Below is a small trained network, with its code and all its weights. Each question gives an input and a class and asks what happens when units are switched off, that is, made to give their printed mean instead of their output.

import numpy as np


def w(rows, s, z=0):
    codes = np.array(rows[::2]) - 128.0
    scale = np.full(codes.shape[1], s)
    scale[-1] = z or s
    return codes * scale


def norm(h):
    return h / np.sqrt((h * h).mean(-1, keepdims=True) + 1e-5)


def f(y):
    return y / 2 * (1 + np.tanh(0.7978845608 * (y + 0.044715 * y**3)))


def log_softmax(a):
    a = a - a.max(-1, keepdims=True)
    return a - np.log(np.exp(a).sum(-1, keepdims=True))


def net(x, mask):
    res = np.array(x, float).reshape(1, 5) / 4 @ E
    u = 0
    for l in range(2):
        y = f(norm(res) @ A[l][:, :-1].T + A[l][:, -1])
        res = res + np.where(mask[u : u + 5], y, B[l][:, -1]) @ B[l][:, :-1]
        u += 5
    return log_softmax(norm(res)[-1] @ U[:, :-1].T + U[:, -1])


A, B = {}, {}
E = w([
[86,77,128,118,158,108,80,121,85,142,116],'x0',
[142,100,114,169,137,90,99,92,131,81,130],'x1',
[122,207,33,173,68,60,26,73,97,201,215],'x2',
[200,194,92,15,183,179,50,114,188,116,6],'x3',
[181,97,93,241,204,178,114,217,128,167,77],'x4',
],0.011)
A[0] = w([
[131,184,1,121,99,110,108,65,105,189,145,32],'L0N1',
[151,103,163,92,133,137,87,99,185,81,135,173],'L0N2',
[130,78,169,185,103,186,138,133,131,156,154,4],'L0N3',
[101,173,71,164,85,103,104,157,106,196,163,94],'L0N4',
[109,182,129,71,146,120,101,101,143,124,124,20],'L0N5',
],0.0099,0.002)
B[0] = w([
[167,128,106,177,65,78,111,143,105,224,149,254],'L0N1',
[124,177,106,48,247,151,173,123,72,169,130,183],'L0N2',
[149,61,95,107,130,86,147,92,26,167,180,164],'L0N3',
[128,170,97,198,202,138,86,85,95,99,192,239],'L0N4',
[213,89,138,73,33,95,159,102,104,97,136,172],'L0N5',
],0.012,0.008)
A[1] = w([
[84,106,199,27,132,127,213,107,124,73,163,186],'L1N1',
[92,68,188,181,141,118,214,174,115,121,166,4],'L1N2',
[128,139,58,131,85,67,62,99,151,164,102,75],'L1N3',
[3,138,184,174,78,83,196,89,99,78,217,177],'L1N4',
[134,192,65,181,109,101,58,168,120,154,149,15],'L1N5',
],0.011,0.0012)
B[1] = w([
[85,121,119,185,177,179,78,124,203,120,130,226],'L1N1',
[132,86,78,109,87,54,253,95,69,181,188,195],'L1N2',
[125,112,175,58,116,90,136,155,93,86,137,202],'L1N3',
[115,180,160,139,200,184,73,150,189,105,23,252],'L1N4',
[68,138,129,91,153,191,132,127,180,72,102,235],'L1N5',
],0.014,0.012)
U = w([
[116,104,126,255,242,208,131,191,153,203,7,197],'0',
[55,234,173,56,173,196,33,117,176,70,24,2],'1',
[171,64,113,70,1,1,252,33,2,241,190,249],'2',
],0.0082,0.004)

Each question gives the input, the list of numbers given to net, and the class t.
The units are the neurons (one row each of A and B). Each row of codes is followed by its name. A weight is (code - 128) times the scale printed after its matrix; where a second scale follows, it is the last column's (A, B and U).
mask holds one flag per neuron, layer by layer. A switched-off neuron (its flag False) gives its mean, the last column of its row in B, instead of its output. The means were averaged over made-up inputs and are rounded, as every weight is.
A unit's drop is (log p(t) with every unit on - log p(t) with that unit switched off) / (log p(t) with every unit on - log p(t) with every unit switched off).
The circuit of an input: a set's keep is (log p(t) with only the set's units on - log p(t) with every unit switched off) / (log p(t) with every unit on - log p(t) with every unit switched off). Starting from all 10 units, units are removed one at a time, each time the one whose removal leaves the highest keep (on an exact tie, the one counted first), for as long as the keep stays at least 0.8.
units of the circuit, in order: the units of the circuit, biggest drop first
top k neurons: the k neurons with the biggest drops, biggest first
k most important neurons of layer l: the k neurons of layer l with the biggest drops, biggest first
drop when u is switched off: that unit's drop, to one decimal
input [-7,5,-1,-8,7], class 2: units of the circuit, in order => (L1N2)
input [3,-8,6,1,0], class 2: top 3 neurons => (L0N1; L1N4; L1N1)
input [8,-2,6,3,6], class 1: 2 most important neurons of layer 1 => (L1N5; L1N3)
input [-4,5,-3,-8,-5], class 0: units of the circuit, in order => (L1N4; L1N2)
input [-3,-2,-1,-4,-8], class 0: units of the circuit, in order => (L1N1; L1N3)
input [8,2,-2,-5,-5], class 0: units of the circuit, in order => (L1N4; L1N2; L1N5)
input [-5,7,4,6,-3], class 2: top 2 neurons => (L1N4; L0N5)
input [-5,6,-5,-8,-6], class 0: units of the circuit, in order => (L1N4; L1N2)
input [-4,1,-1,-5,-8], class 0: units of the circuit, in order => (L1N1; L1N3)
input [-7,5,4,-6,-1], class 1: top 3 neurons => (L1N5; L1N4; L1N1)
input [1,8,-8,-5,2], class 2: 2 most important neurons of layer 1 => (L1N2; L1N5)
input [2,7,1,5,7], class 1: 4 most important neurons of layer 1 => (L1N2; L1N1; L1N5; L1N3)
input [-1,2,4,1,4], class 1: 4 most important neurons of layer 1 => (L1N5; L1N3; L1N2; L1N1)
input [-7,4,-7,0,-3], class 0: top 2 neurons => (L1N1; L1N5)
input [2,-5,6,-7,-1], class 1: 2 most important neurons of layer 1 => (L1N5; L1N4)
input [4,8,-3,-4,1], class 2: top 2 neurons => (L1N2; L1N5)
input [-3,6,-6,0,2], class 2: top 3 neurons => (L1N4; L1N2; L1N5)
input [-5,-5,3,-6,-3], class 1: top neuron => (L1N4)
input [-8,-4,5,8,7], class 1: top 2 neurons => (L1N5; L1N3)
input [-6,7,-6,-8,-6], class 0: top 2 neurons => (L1N4; L1N2)
input [4,1,-6,-1,-5], class 0: top 3 neurons => (L1N1; L1N5; L1N3)
input [-6,2,0,-8,-8], class 0: most important neuron of layer 1 => (L1N4)
input [3,6,1,3,-2], class 2: drop when L1N4 is switched off => 0.1
